Below is a small trained network, with its code and all its weights. Each question gives an input and a class and asks what happens when units are switched off, that is, made to give their printed mean instead of their output.

import numpy as np


def w(rows, s, z=0):
    codes = np.array(rows[::2]) - 128.0
    scale = np.full(codes.shape[1], s)
    scale[-1] = z or s
    return codes * scale


def norm(h):
    return h / np.sqrt((h * h).mean(-1, keepdims=True) + 1e-5)


def f(y):
    return y / 2 * (1 + np.tanh(0.7978845608 * (y + 0.044715 * y**3)))


def log_softmax(a):
    a = a - a.max(-1, keepdims=True)
    return a - np.log(np.exp(a).sum(-1, keepdims=True))


def net(x, mask):
    res = np.array(x, float).reshape(1, 7) / 4 @ E
    u = 0
    for l in range(2):
        y = f(norm(res) @ A[l][:, :-1].T + A[l][:, -1])
        res = res + np.where(mask[u : u + 14], y, B[l][:, -1]) @ B[l][:, :-1]
        u += 14
    return log_softmax(norm(res)[-1] @ U[:, :-1].T + U[:, -1])


A, B = {}, {}
E = w([
[174,161,59,50,76,173,142],'x0',
[195,67,200,116,68,167,131],'x1',
[95,173,77,253,54,187,127],'x2',
[125,128,128,126,131,135,126],'x3',
[126,135,139,121,138,149,111],'x4',
[130,133,136,124,137,145,115],'x5',
[129,131,132,126,131,133,124],'x6',
],0.0073)
A[0] = w([
[114,166,65,151,50,199,111,113],'0.n0',
[146,112,121,84,56,147,115,130],'0.n1',
[140,202,155,57,155,125,176,100],'0.n2',
[208,170,40,163,158,155,106,30],'0.n3',
[130,111,145,132,137,110,37,10],'0.n4',
[180,97,250,171,64,145,166,148],'0.n5',
[169,47,179,78,158,131,154,14],'0.n6',
[92,134,143,254,146,153,111,201],'0.n7',
[75,129,197,194,136,71,147,236],'0.n8',
[190,118,137,152,81,204,206,3],'0.n9',
[125,126,219,165,206,79,129,183],'0.n10',
[169,92,104,64,223,24,84,161],'0.n11',
[201,50,184,68,147,83,114,4],'0.n12',
[118,108,164,159,213,96,152,49],'0.n13',
],0.0091,0.003)
B[0] = w([
[103,223,19,164,216,91,131,218],'0.n0',
[188,185,83,130,107,218,150,171],'0.n1',
[73,123,130,98,42,146,135,166],'0.n2',
[116,39,146,109,91,25,105,155],'0.n3',
[115,80,31,137,141,99,79,124],'0.n4',
[62,77,255,140,78,171,109,227],'0.n5',
[174,132,209,90,204,73,170,195],'0.n6',
[127,48,231,37,130,117,130,242],'0.n7',
[130,60,188,86,179,150,32,230],'0.n8',
[175,98,136,131,72,213,135,169],'0.n9',
[56,73,23,230,174,63,88,233],'0.n10',
[9,107,76,105,37,140,51,255],'0.n11',
[190,181,141,127,231,53,210,219],'0.n12',
[93,219,95,153,183,73,27,177],'0.n13',
],0.0063,0.0074)
A[1] = w([
[174,158,130,89,160,112,194,47],'1.n0',
[103,126,214,187,192,95,151,131],'1.n1',
[78,100,152,98,174,84,204,139],'1.n2',
[139,83,126,73,159,161,109,121],'1.n3',
[121,150,72,63,84,106,122,180],'1.n4',
[96,169,119,180,141,84,83,149],'1.n5',
[183,192,140,98,151,185,110,161],'1.n6',
[127,169,182,149,171,84,110,46],'1.n7',
[146,195,145,50,154,111,156,145],'1.n8',
[111,70,150,159,238,48,47,78],'1.n9',
[192,93,194,86,193,41,164,4],'1.n10',
[246,120,166,60,135,118,206,37],'1.n11',
[122,121,66,59,159,109,136,167],'1.n12',
[117,142,238,121,98,140,170,141],'1.n13',
],0.011,0.0036)
B[1] = w([
[82,168,119,151,123,24,74,138],'1.n0',
[98,69,197,99,36,212,152,190],'1.n1',
[112,144,141,159,102,244,81,173],'1.n2',
[48,153,129,144,162,84,96,145],'1.n3',
[127,93,251,135,156,122,83,171],'1.n4',
[179,201,70,128,214,94,179,175],'1.n5',
[152,105,128,207,172,108,191,146],'1.n6',
[206,146,118,153,88,191,150,149],'1.n7',
[78,35,113,104,116,29,79,153],'1.n8',
[238,202,64,127,88,147,217,249],'1.n9',
[197,182,73,255,121,213,196,170],'1.n10',
[70,228,2,150,207,58,96,159],'1.n11',
[47,78,165,101,126,80,78,171],'1.n12',
[132,131,51,63,163,66,100,164],'1.n13',
],0.008,0.014)
U = w([
[101,234,40,146,232,25,80,122],'0',
[254,209,134,216,126,249,212,3],'1',
[38,40,253,61,82,125,16,189],'2',
],0.0098,0.0033)

Each question gives the input, the list of numbers given to net, and the class t.
The units are the neurons (one row each of A and B). Each row of codes is followed by its name. A weight is (code - 128) times the scale printed after its matrix; where a second scale follows, it is the last column's (A, B and U).
mask holds one flag per neuron, layer by layer. A switched-off neuron (its flag False) gives its mean, the last column of its row in B, instead of its output. The means were averaged over made-up inputs and are rounded, as every weight is.
A unit's drop is (log p(t) with every unit on - log p(t) with that unit switched off) / (log p(t) with every unit on - log p(t) with every unit switched off).
The circuit of an input: a set's keep is (log p(t) with only the set's units on - log p(t) with every unit switched off) / (log p(t) with every unit on - log p(t) with every unit switched off). Starting from the 12 units with the biggest drops (on a tie, the unit counted first), units are removed one at a time, each time the one whose removal leaves the highest keep (on an exact tie, the one counted first), for as long as the keep stays at least 0.8.
circuit, biggest first: the units of the circuit, biggest drop first
unit that matters most: the unit with the biggest drop
k most important neurons: the k neurons with the biggest drops, biggest first
top k neurons in layer l: the k neurons of layer l with the biggest drops, biggest first
drop of u: that unit's drop, to one decimal
input [-2,-8,1,-2,5,-1,5], class 1: unit that matters most : 1.n9
input [-3,1,6,5,-2,5,3], class 2: top 2 neurons in layer 0 : (0.n7 0.n12)
input [-7,-1,7,-3,-2,3,1], class 1: circuit, biggest first : (1.n9 0.n11)
input [0,1,-6,-1,-6,-7,0], class 1: 3 most important neurons : (0.n12 0.n6 1.n10)
input [-7,-4,1,-5,2,-4,0], class 1: top 2 neurons in layer 0 : (0.n11 0.n7)
input [1,4,-8,-3,0,6,-2], class 0: 3 most important neurons : (0.n12 1.n11 1.n8)
input [4,-1,6,-2,-5,0,-2], class 0: 2 most important neurons : (0.n0 1.n9)
input [0,1,7,-2,-2,3,-8], class 2: top 2 neurons in layer 1 : (1.n9 1.n10)
input [2,3,-8,0,5,-4,6], class 0: 2 most important neurons : (0.n12 0.n6)
input [2,-2,8,2,-5,6,-1], class 0: 2 most important neurons : (0.n0 1.n9)
input [1,-8,-6,3,0,6,6], class 2: drop of 0.n2 : 0.2
input [2,4,-7,0,5,-3,-6], class 0: drop of 0.n12 : 0.4
input [7,6,-1,-4,1,6,-7], class 0: drop of 1.n11 : 0.2
input [8,3,-5,-2,7,-4,-6], class 0: circuit, biggest first : (1.n11)
input [1,8,-8,-1,0,8,-6], class 0: drop of 1.n11 : 1.5
